[128 = 0]

nem-dako: [132 129 192 107 100  74 143 128 204 128 131 118 131 154 132 127 130 140
 136 144  85]
pes-komo: [ 72 156 115 168 135 156 109 103  90 155 139 142 142 155 114  91  86 138
  58 108 148]
suset-kivot: [140  86 146 103  99  59 155 121 158  96 130 131 114 145 116 136 140 142
  82 166 109]
zibo-kifiz: [130 120 138  84 126 113 129 174 119 127 141 120  95  76  95 141 136  46
 101 140  72]
zub-zalu: [161 101 127  92 115 104 158 142  94 154 141 125 138 204  71 146 128 104
 142  80 152]
zibo-kifiz: [101 140 135 119 129 134 128 161  85 171 163 130 101  77 117 145 100  77
 115 122 128]
zibo-kifiz: [138 132 138 100  91 141 125 178 164 132 150 106 151 106 120 180 176 132
 130 149 134]
zibo-kifiz: [157 125 135 113 111 122 127 104 125 103  78 142 136 128 107  92 128 131
 152 118 148]
suset-kivot: [112 154  85 154 205 180 117 144  62 174 140 118 131 133 153 121 104 107
 137  77 121]
nem-dako: [157 110 120 122 103 110 155 112 134 128 176 140 102 148 126 159 116 112
 150 154 133]
pes-komo: [ 77 135 154 168 132 120 125 127 154 139 116 118 113 142 129 111 122 140
 127 110 152]
zub-zalu: [113 133 108 115 149 139 114 141  93 123 142 119 147  92 117 117 152 129
  81 145 124]
suset-kivot: [119 115 124 125  98 137 137 181 144 150 149 109 131 154 111 191 152 125
 108 115 153]
nem-dako: [ 46 183 167 197 148 165 100 124 144 174 125 135  73 103 144  94  56  66
 158  87 107]
nem-dako: [ 69 145 141 166 123 154 116 182 188 148 151 106  80 112 142 169 124  76
  99 130  86]
pes-komo: [131 109 153 135 133 108 129 134 178 106  66 126  96 170 123 124 119  93
 157  87  78]
pes-komo: [124 107 121 103 118 110 137 171 139 122 163 101 150 112 125 172 185 159
  78 165 137]
suset-kivot: [130 131 119 122 131 142 107 120 103 109  91 138 147  89 129 108 135 145
 121 129 140]
zibo-kifiz: [ 73 146 171 185 167 120 116 129 195 122  69 108  88 124 163  85 119 122
 161  99 102]
nem-dako: [132 119  73 109 165 156 125 178  58 151 105 107 187 153 121 141 159 168
  49  86 159]
suset-kivot: [ 66 190 124 182 138 189 106 116 117 182 195 122 135 143 120 107  99 113
 124 116 156]
suset-kivot: [131  81 135 110 117  88 121 111 123  79 119 147 115  89 129 156 142 136
 135 159 107]
suset-kivot: [114 133 106 146 108 175 107 130 102 126 125 141 116 113  98 140 123  94
 140 111 163]
zibo-kifiz: [126 146 152 103 140 120 125 143 107 153 107 122 151 117 119 100 119 127
 121 102 121]
pes-komo: [147 105 136 133 131 131 119 134 163  97  87 126 115 117 151 163 151 131
 210 114 120]
nem-dako: [148 126  99  80 132 141 116 132  59 128 153 121 206 120  91 127 177 170
  96 136 167]
zibo-kifiz: [102 157 141 120 128 143 101 118 125 127 135 123 167 130  93  87 140 128
  93 128 114]
zibo-kifiz: [ 79 152 180 122 120  92 134 132 146 152 196 113 108  86 109 105 126 101
 109 169 114]
suset-kivot: [135  93 133  91  93 120 111 140 127 110 128 140 153 183  71 180 141 102
 106 101  83]
zub-zalu: [161 176 129 113 125 183 109 130 112 160  51 131 197 186 107  79 109 142
 146  45 148]
nem-dako: [132 139 121 109 144 109 143 122 103 123 141 122 109  94 106  68 127  94
  80 159 119]
zibo-kifiz: [ 95  98 144 122 126 112 118 163 110 118  93 136  72  75 102 149 116  58
 124 105 104]
zub-zalu: [130 122 154  82 116 112 103 145 131 109  83 138 149 105 110 126 127 109
  87 120  57]
suset-kivot: [104 146 129 134  84 163 113 139 125 143 175 127 144 107  98 157 146 127
 130 144 180]
zibo-kifiz: [138  90  99 106 112 129 121 152 125 103 144 125 149 142 116 192 167 141
  86 144 112]
pes-komo: [127 141  98 146 157 151 129 143 115 146 108 122 140 133 170 124 116 159
  89 117 131]
zub-zalu: [187 142 113  89 130 161 127 150  92 151 123 140 140  84 153 159 114 108
 188 116 119]
nem-dako: [161 107 167  96 128  57 170 129 175 129 182 115 101 129 155 155 137 125
 174 172  85]
zub-zalu: [109 138 154 111 132 122 114 145 118 137 105 116 162 110 111 109 148 148
 121 109 143]
suset-kivot: [146 160 117 137 130 150 128 101 130 129 123 131 147 130 141  83 121 150
 128 141 147]
nem-dako: [142 119 126 121 132  83 154  90 143 111 176 127 126 158 129 102 130 146
  91 179 106]
zibo-kifiz: [128 119 141 133 147  90 152 141 177 114 139 107  84 106 161 124 141 117
 124 168  91]
zub-zalu: [231 171  81  95 167 178 133  92  86 138 114 141 174 147 157  79 107 129
 189 113 108]
zub-zalu: [ 88 119 129 144 134 123 125 148  96 142 156 137  82  33 159 163 110 113
 127 156 143]
nem-dako: [120 120 128 148 135 124 126 116 149 112 131 134  97 120 149 137 118 115
 143 141 103]
pes-komo: [112 148 132 175  98 184 105 118 160 142 138 143 114 144 140 172 104 114
 206 103 148]
zub-zalu: [177 135 113  96 106 110 151  69  58 143 137 162 169 165 100  74  89 162
 104 130 177]
zub-zalu: [133 156 115 132 141 143 137 111 101 141 124 111 160 159  89  53 147 146
 117 113 194]
nem-dako: [105 123  87 188 174 183 114 159 125 130  98 116  90  98 184 168 134 125
 174  99 152]
suset-kivot: [171 121 153 115 101  91 157 125 189 104  54 126 107 153 130  87 124 127
 131 126 122]
suset-kivot: [ 70  98 124 179 139 123 113 142 150 108  91 130  93 121 159 160 123 145
  91 119 120]
zub-zalu: [210 117  77 120 111 123 172  76 130 103 180 145  99 172 125 116 118 105
 147 182 134]
zub-zalu: [ 86 126  90 133 167 160 105 174  87 131 174 104 133  57 139 167 172 126
  84 154 128]
suset-kivot: [102 175 108 197 178 156 164 160 141 190 112  93  77 136 182  76  95 124
 112 102 181]
nem-dako: [128 130 120 100 104 140 123 147  96 140 161 134 129 108  87 146 126  85
  99 135 124]
pes-komo: [132 139 147 113 155  93 140 118 107 141 101 125 151 101 157  77 119 178
 108 134 139]
nem-dako: [145 124 148 101 114 126 126 165 151 123 102 111 141  97 127 150 166 134
 162 124 137]
pes-komo: [128  92 132 112 104 123 121 167 163 107 137 112 141 140 119 207 181 140
 138 131 120]
pes-komo: [ 80 101 133 154 119 116 123 170 153 111  87 119  90  88 142 157 141 131
  77 133 136]
pes-komo: [101 166 128 175 145 161 109  94 155 132 122 130 130 171 134  82 103 124
 129 110 111]
zibo-kifiz: [ 90 168 141 139 192 141  98 102  60 166  63 137 178 158 122  36  77 148
  98  44 114]
pes-komo: [158 100 113 111 125 131 137 165 150 116 132 111 128 140 135 190 167 126
 157 127 119]
zibo-kifiz: [109 134 134 134 120 107 137 105 127 124 177 130 112  99 123 106 126 129
 101 179 138]
zub-zalu: [ 76 121 130 148 144 131 116 161 132 128 132 109 106 103 119 141 147 107
 100 124 124]
pes-komo: [136 139 112  97 145 104 148  88   4 159 157 156 135  81  99  55  83 126
  87 141 182]
[ 79 109 116 141 155 137 114 162  79 145 147 124 106  91 123 169 128 102
 118 107 133] -> suset-kivot
[186 163 145 106  98 157 129 111 127 160  66 143 191 195 118  97  99 160
 182  61 164] -> zub-zalu
[215 121 105  72 136 112 157  99  91 129 152 133 170 184 106 110 136 136
 158 128 126] -> zub-zalu
[143  80 114 132 104 109 147 143 171 101 146 141  44 160 122 195 106  40
 124 139  52] -> zub-zalu
[102 121 139 141 129 144 111 165 137 124  79 126  92  92 123 146 126  83
 146  94 118] -> zibo-kifiz
[106 128 134 129 112 163 105 168 121 144 108 126 125 131  93 165 130  85
 147  76 133] -> suset-kivot
[151 139 158 107 123 103 147  97 122 159 169 137 135 185 103 113  95 106
 176 108 112] -> zibo-kifiz
[151 115 131 131  98 139 129 154 192 117 105 118 144 165 153 188 155 161
 154 120 126] -> suset-kivot
[129 128 122 127 121 138 110 127 147  94 116 131 127  67 152 134 149 140
 122 170 114] -> pes-komo
[100 136 127 177 162 145 112 133 206  91 109 111  69 109 169 121 136  86
 142 147  56] -> zub-zalu
[156 127 105 107 142 154 114 146 126 120 125 129 142 127 142 158 134 110
 129 124  72] -> zub-zalu
[118 106 102 101 119 128 110 150 120  96 141 126 138 125  92 151 157 102
  33 152  74] -> zub-zalu
[145 156 127 128 141 138 131  94 103 149  98 128 183 200 105  59 116 166
 128  81 167] -> zub-zalu
[115 123 172 126 106  91 134 156 213 100  91 112  88  91 145 124 143 113
 108 160  85] -> pes-komo
[146 133 145 138 118 110 145  92 150 114 145 138  88  91 145 105 116 116
 192 168 142] -> suset-kivot
[ 99 113 101 126 143 118 129 136  85 127 182 133  97  86 121 141 119  93
  56 167 102] -> zibo-kifiz
[ 98 156 108 176 124 190 109 139 150 150 166 119 131 140 148 166 130 133
 144 124 148] -> zibo-kifiz
[134 163 100 148 159 185 108 133 105 145 114 135 124  76 178 124 103 121
 154 122 121] -> zub-zalu
[158 118 107  81 164 125 113 133  96 109 122 134 150 126 125 128 130 100
  94 126  36] -> zub-zalu
[114 108 101 159 129 153 112 123 132 113 136 139 117 148 142 177 126 129
 135 122 119] -> suset-kivot
[131 126 152 148  98 142 131 159 197 138 113 122 101 148 151 186 124 113
 190 105 121] -> pes-komo

rizepap: [129 113 149 135 107 130 137 150 123 110 146 129 115 139 136 134 116 111
 149 125 136]
netevbefi: [ 85 151 136 164 145 105 152 139 140 107 125 153 104 149 117  92 107 133
 151 160 152]
besserub: [ 90 165 102 160 148  95 150 159 118 139 120 169 111 196 131  87 105 143
 134 179 158]
tarsolal: [112 118 163 133 129 127 153 111 132 138 144 131 128 124 101 130 116 136
  93 149 109]
netevbefi: [145  85  97 130 142 167 154 133 141 137 138 122 136  74 142 150 126 142
 129 127  92]
tarsolal: [ 97 121 207 142 138 119 144 101 182 104 142 116 125 129 102 142 125 111
 104 162 107]
rizepap: [ 84 126 185 135  95 150 190 124 132  76 120 139 105 114  92  70  80 106
 137 131 155]
netevbefi: [ 74 160 199 141 101 121 166 141 108 104 140 138  98 181  79  74  91 124
 124 157 165]
besserub: [140 105 157 119  91 148 103  73 149 118 104 114 160 121 139 132 118 100
  94  86 133]
rizepap: [162 122 137  64  66 147 136 137  54  78 111  97  83  72  74  94 163 144
 130  79 165]
tarsolal: [136 137 101 118 159 108 107 131 168 156 112 159 172 129 162 160  83 116
 127 149  78]
melataset: [132 139 147 108 109 135 123 145  96 159 144 112 144 177 127 134 121 110
 121 126 121]
melataset: [136  85 120  94 115 155 179 149 131 172 156 153 164 151 153 141  89 136
  75 164  97]
rizepap: [124 121 141 169 137 107 136 126 113 126 145 133 100 102 111 144 129 122
 149 122 115]
melataset: [138  52 117 124 137 132 182  95 140 154 165 146 152  67 154 149 139 127
 103 118 102]
besserub: [161  68 101 121 117 109 122 126 157 113 145 175 141  77 178 158 104 144
 131 111 125]
besserub: [156  84 177  96 102 225 122 128 152 139 191  93 159  65 113 172  98 171
  95  98  85]
tarsolal: [117 115 172  77 115 121 167 123 120 155 136 104 157 182 122 130 139  88
  85 163 103]
netevbefi: [134 140 141  65 113 115 169 123 115 101 118 136 123  90 123 104 167  67
 148  96 156]
besserub: [138 136  94 172 138  67  98  61 131 106  58 149 118  89 147 125 160  65
 154  73 148]
rizepap: [144  92 127 144 136 130 131 151 111 182 176 127 140 147 137 181 110 153
 103 156  74]
melataset: [ 85 145 144 137 147  61 165  89 136  85 105 166 107  77 107  76 130 101
 166 120 160]
melataset: [157 111  96 108 153 136 115  95 153 172 120 130 182  89 164 171 136  99
 113 102  80]
netevbefi: [124 123 140 110 123 123 134 171 117 139 171 127 137 166 151 135 118 122
 161 139 130]
rizepap: [147 106 116 129 114 108 123 143 102 114 138 137 102 111 125 136 135 154
 134 125 135]
melataset: [126 121 156 171  97 117  91  91 101  82 111  94  91 107 103 111 153 124
 158  75 166]
besserub: [133  83 106 161 108 168 126 123 130 101 126 127 115  82 130 114  97 180
 134 108 138]
tarsolal: [139  97 108 121 111 104 124  87 131 110 102 159 123  93 119 109 124 180
  73 128 147]
rizepap: [124 136 109 162 150 129 150 146 100 132 150 122  78 119 100 125 178 160
 130 144 143]
tarsolal: [149 102  90 154 127 100 132 133 100 124 126 154  84 107 114 136 147 181
  97 146 134]
tarsolal: [113 150 168 126 117 148 127 108 149 112 141 149 135  94 108 111  93 131
 125  99 147]
melataset: [137 114 122 115 114 145 139 132 126 148 133 148 153 125 144 133  88 122
 116 120 114]
netevbefi: [108 113 146 113 146 146 161 133 145 140 160 126 144 107 115 126 106 157
 120 155 101]
netevbefi: [132 104 101 122 164 173 176 156 124 168 152  82 132 134 133 153 178 125
 123 165  83]
tarsolal: [135 128 137 128 107  93 121 144 108  92  95 127  93 139 106 127 117 124
 132 150 121]
netevbefi: [133 115 164 128 117 156 129 152 146 145 174 123 123 179 119 159 130 167
  63 174 121]
besserub: [144 147 150 100 121 145  88 166 129 130 144  90 143 157 139 160 124 107
 164 122 106]
rizepap: [169 142  69 141 182 138 103 148 168 154 163 136 130 109 191 191 219 102
 160 102 138]
besserub: [146  92 119 163 111 110 135 147 100 132 146 151 103 123 135 154 106 134
 130 130 115]
netevbefi: [130 100  62 178 162 135 142 152 144 134 123 137 117 123 167 141 132 140
 158 150 114]
melataset: [ 99 116 158  93  97 121 149 122 113 124 117 115 162 170 139  84  90  95
 145 127 138]
rizepap: [127 120  86 147 116 113 114 145  92 130 101 111 124 187 161 106 137 116
 163 126 152]
rizepap: [157  89 145  84  79 130 127 161 120  99 151 142 120 124 135 139 101 155
 114 132 136]
melataset: [141  64 103 165 136 174 155 163 172 121 165 146 114 108 155 161 104 185
 106 170 106]
rizepap: [143 159 171 158  93 123  82 143  80 130 133 100  94 182  98 153 138 105
 127 110 135]
tarsolal: [129 107 104 102 118 136 137 129 125 126 123 130 148 122 151 106 119 138
 138 119 141]
tarsolal: [ 74 179 141 124 137 152 191 157 107 140 138 126 112 196  99  60 141 125
 122 169 174]
rizepap: [107 149 155  71 170 204 158 150 159 173 171  49 178 162 129 138 179 107
 131 155  93]
besserub: [122 163 122  79 126 171 163 167 103 184 166 122 146 212 134 108 166 130
  85 153 161]
melataset: [138  98 134 130 104 136 153 134  91 154 164 127 118 157 128 133 152 139
  90 131 143]
rizepap: [135 151 152 129 134 143 113 150 144 124 156 110 117 149 133 154 164 107
 143 124 138]
netevbefi: [134 159 162 153 120 136  94 128 149 107 130 130 103 138 107 147 133 131
 110 125 142]
melataset: [149 104 140 150 121 151 101 130 123 148 154 101 139 126 142 174 124 117
 140 104  97]
netevbefi: [135 124 143 125 145 115 102 171 172 120 187 153 134 125 160 170 104 150
 165 143 119]
tarsolal: [148 103  80 117 112 118  74  78 128 101  56  85 143 132 157 105 176 132
 128  94 157]
besserub: [153 108 123 104  94 126 118 101 112 119 105 121 135 123 139 126 151 107
 106  94 147]
melataset: [107 121 145 146 114 109 185 142 120 110 147 198 100  99 108 103  68 139
 122 144 142]
netevbefi: [ 98 121 156 133 123 169 185 173 141 134 180 139 119 177 128 111 110 147
 109 176 146]
netevbefi: [181 127 165  75  63 213 136 139 132 117 154 121 122 127 130 154 170  91
  67  79 167]
besserub: [156 101 110 131 109 112 137 139  83 125 135 139  96  96 116 141 137 143
 125 116 124]
besserub: [128 130 144 109 123 126 120  34 141 101  67  99 139  62  96 103 174 100
  97  78 138]
tarsolal: [ 79 133 107 121 134 153 186 155 108 128 120 114 130 169 126  54 116 143
 152 163 155]
tarsolal: [167 148  79 142 157 118  85 131 125 184 129 154 149 118 153 184 125 126
 119 112  89]
besserub: [149  71 154 115  64 153 144 157  80 122 154 120 109 143 106 133  88 174
  86 142 119]
melataset: [ 96 138 147 154 122 104 130 124 127  81 117 126  99 132 117  88 126 125
 173 124 168]
[144  99 130 148  86 110 132 115  69 132 114 148 108 104  99 128  81 142
 104 110 112] -> rizepap
[141 106 117 101 129 140 157 101 130 143 137 128 140 103 136 128 177 120
  92 114 139] -> besserub
[114 149 154 127 137  91 116  62 136 103  70 104 126  99  94 113 157  85
 124 110 121] -> besserub
[105 133 141 164 148  77 124 162 131 104 130 150  98 127 107 135  70 154
 169 178  95] -> besserub
[120 116 125 124 123 115 140 140 119 116 133 141 107 132 106 109 117 185
 101 164 137] -> rizepap
[115 151 139 128 146 120 127 122 129 112 120 119 125  82 112 120 122 106
 181 105 116] -> netevbefi
[135  80 120 138 125 110 149 148 129 131 162 167 116 112 132 145  94 181
 104 164 111] -> rizepap
[126 104 168 119 118 155 127 165 162 149 182 127 162 181 160 166  80 128
 119 161  98] -> besserub
[130  99  83  99 144 104 164 128 119 130 119 140 145  89 158 113 136 110
 166 121 119] -> netevbefi
[110 127 112 138 133 132 133 119 122 128 102 119 134 132 121 100 108 143
 131 138 123] -> tarsolal
[151  68 100  79 104  88 158 154  89  91 118 112  95 119 131 118 174 149
 133 155 136] -> besserub
[134 117  65 136 116 116 144 130  90 114  94 153  95 118 122  83 139 176
 112 132 169] -> rizepap
[141 128 150 111 103 137  96 124 117 114 113  96 144 120 132 139 111  89
 164  88 113] -> tarsolal
[118 121 163  96 105 138 154 119 122 138 143 159 156  94 107 115  51 136
 108 119 107] -> tarsolal
[149 145 152  71  95  92  96  88 103  97  74 109 127 102  93 117 149 103
 110  94 133] -> besserub
[106 157  85 165 181 140 137 136 137 131 118 103 115 128 139 111 180 116
 183 130 141] -> besserub
[156 108 159  39  41 187 143 154  84 102 120  96 138 141 116 102 108 113
 108  98 148] -> rizepap
[115 124 111 126 106 122 122  93 128  89  85 136 132 109 139  71 120 125
 149  90 180] -> melataset
[141 122 128 119 121 138 107 102 120 127 120 110 141  89 126 132 133 121
 140  84 122] -> melataset
[147  97 152 119 117 131 137 164 117 136 185 133 109 123 113 167 122 171
 103 155 104] -> rizepap
[148  89 121 168 109 178 108 122 129 113 140 120 119  65 127 145  93 164
 141  86 117] -> besserub
[149 146 118 100 110 138 109 114 102 114  99 102 126 103 122 118 163  97
 148  76 146] -> rizepap
[170  80 176  31  58  98 127 135  92 121 120 119 164 126 134 159  81  74
 116 113  78] -> tarsolal
[139 149 120 180 166  98  86  91 161  92  96 126  88  61 104 157 172 130
 143 111 120] -> melataset
[158 114 111 105 136 112  96 127 118 138 134 104 145 104 151 162 158 111
 163  97 106] -> rizepap

difi-nusa: [141 160 141 125 121 131 191 136 129 104 159 175 120 135  85  78  92 112
 148 130  97]
vovat-vukiv: [118 154 122  83 106  99 107  85 125 115  94 158 159 127 158 140 121 189
  72 124 149]
vovat-vukiv: [163  49  94 165 203 119 103 159  88 161 135  93  73 169 171 176  97  72
 130 104 139]
banav-numid: [148 111 109 153 139 121  97 130  87 170  97  47 122 143 162 166 114 126
 113 133 150]
difi-nusa: [169 111 165 168 127 109 112 154 108 121 129  67 142  91  95 123 172 107
 144 105 105]
guruz-mugug: [138  89  94 160 162  93  35  97  66 178  81  49 146 132 199 219 161 156
  78 105 160]
guruz-mugug: [138 115 173  99 128 139 149 162 155 120 126 116 140 136 106 114 151 125
 143 166  85]
difi-nusa: [ 79 149 124  89 126 125  46  76 136 165  81  99 169 132 169 169 157 178
  96 155 152]
difi-nusa: [150 133 171 197  98 119 165 167 119  98 140 155 123 109 120 116 156 113
 140 114  96]
vovat-vukiv: [ 89 146 120 203 112 135 134 115 127 119 150 202 119 114 146 131 145 118
 145 103 129]
guruz-mugug: [155  92 164 196 172 139 148 192 110 143 151 110 101 129 133 175 208  92
 154  86  65]
difi-nusa: [134 131 103 107 104 146 180 150 121 132 107 111 126 121 128 157 176 159
 114 142 108]
difi-nusa: [111  80 126 100 139 134 103 136 162 130 107 146 121 160 199 170 123 155
  94 140 158]
banav-numid: [116 133 113 140 133 125 100 133 121 146  88 106 109  95 120 139 172  94
 150  87 116]
banav-numid: [153  73  98 157 109 105 112 129 100 130  84  73 143 103 158 161 149 145
 105 118 148]
banav-numid: [141  81  67 125 147 101  99 101  98 125 114 105 136  91 125 157 160 134
 113  81 147]
banav-numid: [160 112 150  94  90 120 143 137 136 104 130  95 150 150 111  83  59 140
 114 221 151]
guruz-mugug: [141 100 152 111 131 105 108 120 130 136  74 104 160 141 178 152 125 167
  93 116 121]
banav-numid: [108 142 184 124 129 126 114 147 163 124  95 154 131 115 123 112 167 105
 154 110  78]
guruz-mugug: [108 177 142  44  63 148 199 109 182  78 142 177 176 105  57  53 125 176
 135 188 108]
difi-nusa: [115 179 153  94 103 105 135 102 134  99 116 185 157 114  95  91 133 144
 121 143  96]
vovat-vukiv: [153  78 145 110 129 104 115 146 135 103 114 128 132 135 132 118 113 118
 118 158 126]
banav-numid: [106 199 141  56  96 125 159 108 159  93 123 199 135 114  74  66 113 134
 133 143 106]
difi-nusa: [138 152 130 136 107 147 146 134 118 144 144  84 126 150 125 116  84 134
 128 173 153]
vovat-vukiv: [119 101 140 172 155 147 126 159 141 127 164 139 108 109 102 131 184  78
 177 109  97]
guruz-mugug: [ 94 182  80  90  79 124 153  60 128 115 108 173 168 107 129 114 112 198
  95 123 153]
vovat-vukiv: [117 113 154 161  93 135 141 130 146 124 110 139 158 138 189 152 136 181
 101 137 136]
vovat-vukiv: [100 131 100 173 114 107 104  98 112 128  99 181 119 127 172 135 102 120
 119 111 149]
difi-nusa: [121 116 114 147 149 147 117 124 133 148 150 112 114 142 150 141 104 123
 133 109 160]
difi-nusa: [119  97 141 179 145 111 108 140 127 119 126 183 105 142 156 126 112  82
 144 123 116]
difi-nusa: [178  65 139 138 159 115  92 158 112 139 128  33 121 126 111 127 118  86
 144 134 136]
guruz-mugug: [126 132 120 103 123 137 102 110 127 157 109  55 148 132 117 116 101 131
 135 166 149]
vovat-vukiv: [110 141 147  73  83  91 115  93 154  94  57 173 174 106 122  82 114 152
 113 150 110]
difi-nusa: [150  92 129 152 157 152 183 169 135 130 156 130 102 136 132 142 142 114
 147  85 102]
banav-numid: [106 150  86 135 130 167 166 126 134 140 161 140 106 119 120 143 149 135
 141  96 141]
vovat-vukiv: [ 97 123 155 120 113 108 115  95 150 102 112 197 182 121 149 131 163 175
 108 140 100]
guruz-mugug: [ 97 159 119 125 130 169 156 140 131 157 139 128 115 144 110 135 155 116
 158 172  98]
banav-numid: [127 126 111 119 133 139 139 120 122 152 110  98 139 133 151 158 141 161
 113 109 129]
banav-numid: [154  89 108  71 153 164 149 125 136 160 157  31 152 168 131 143  86 174
 113 171 160]
guruz-mugug: [165  93 108  97 139 117 131 172 111 122 114 107  79 153 130 138 102  92
 114 167 139]
vovat-vukiv: [133  82 122 161 122 123 108 140 121 142  96  99 121 146 172 140  97 112
 126 153 149]
banav-numid: [138 116 179 117 136  99  79 130 138 118 102 117 150 119 133 127 148 128
 118 118 112]
vovat-vukiv: [148  54 134 105 159  87  89 122 117 114 112 142 148 160 160 144 105 133
  97 172 121]
vovat-vukiv: [154 140 114 116 126 140 148 137 111 153 122  69 113 152 144 138  84 142
 110 128 157]
guruz-mugug: [110 116 106 211 150 161 134 145 105 175 146 118  96 161 196 195 141 126
 129 110 142]
banav-numid: [110 133 163 141 157 127 121 139 139 135 126 173 114 151 126 112 121  83
 160 135  80]
guruz-mugug: [147 144  90 146 126 114 132  98  90 144 109  80 139  94 113 125 120 135
 128  61 140]
guruz-mugug: [154  98 113 164 137 136 136 168 113 116 177 117  86 129 116 139 133  92
 137 137 150]
[110 188 132 199  68 134 143 154 114 124 108 154  86 108 134 118 137  94
 143 129 137] -> banav-numid
[ 89 153 178 106 144 141 162 138 177 111 132 233 123 145 102  79 129  92
 175 137  49] -> banav-numid
[116 120 100 168 157 119 102 120  97 168  91 137  95 161 209 183 105 122
 105  86 144] -> guruz-mugug
[125 129  77 152 135 131  90 103  82 184 106  63 114 165 194 180  77 145
  93 143 193] -> vovat-vukiv
[140  95 164 112 160 123 104 162 138 155  80 101 105 175 171 139  94  95
 130 146 108] -> guruz-mugug
[143 134 107 163 144 137  71 140  96 166 144  31  93 118 128 159 134  96
 133 112 185] -> banav-numid
[120 118  96 152 153 121 115 127 116 155  78 135  91 123 179 163 132 109
 125  37 132] -> vovat-vukiv
[118 142 128  90 103 128 111 102 150 108 143 125 153 114  91  86 104 138
 131 171 156] -> guruz-mugug
[123  76 145 153 127 123 118 154 153 130  69 125 123 114 163 136 152 104
 146  94 106] -> vovat-vukiv
[134  90 138  93 127 123 117 145 148 120 107 128 125 155 162 140 110 140
 103 166 142] -> difi-nusa
[ 96 132 145  90 113 146 120 130 166 120 137 162 132 160 139 119 110 138
 123 211 138] -> guruz-mugug
[134 101 139 124 134 109 152 121 131 123  88 166 144 152 171 128  94 147
 110 110 100] -> vovat-vukiv
[161 129 166  53 118 109 153 138 151  81 140 147 154 124  99 108 138 170
  94 137 111] -> vovat-vukiv
[129 137 117 103 113 133 139 116 123 138 111  92 154 121 116 130 141 156
 122 147 122] -> guruz-mugug
[136  99  91 141 127 121 102 130 107 127 141 119 105 144 163 162 109 131
  96 153 184] -> guruz-mugug
[123  85 151 170 149 167 118 183 156 150 136  69 109 102 110 145 206  78
 187 110 100] -> vovat-vukiv
[107 115  97 186 119  91  88 114 105 105 110 197 103  98 134 124 137  77
 140 108 135] -> difi-nusa
[102 146 138 123 103 142 151 112 146 115 144 162 167 117 126 136 174 180
 118 145 111] -> guruz-mugug
[119 162 123 128 167 131 130 105 110 140 179 173 117 168 136 137  94 133
 117 123 130] -> banav-numid
[115 144 138 144 125 132 111 120 121 148 117 107 144 125 136 144 154 139
 129 131 120] -> difi-nusa
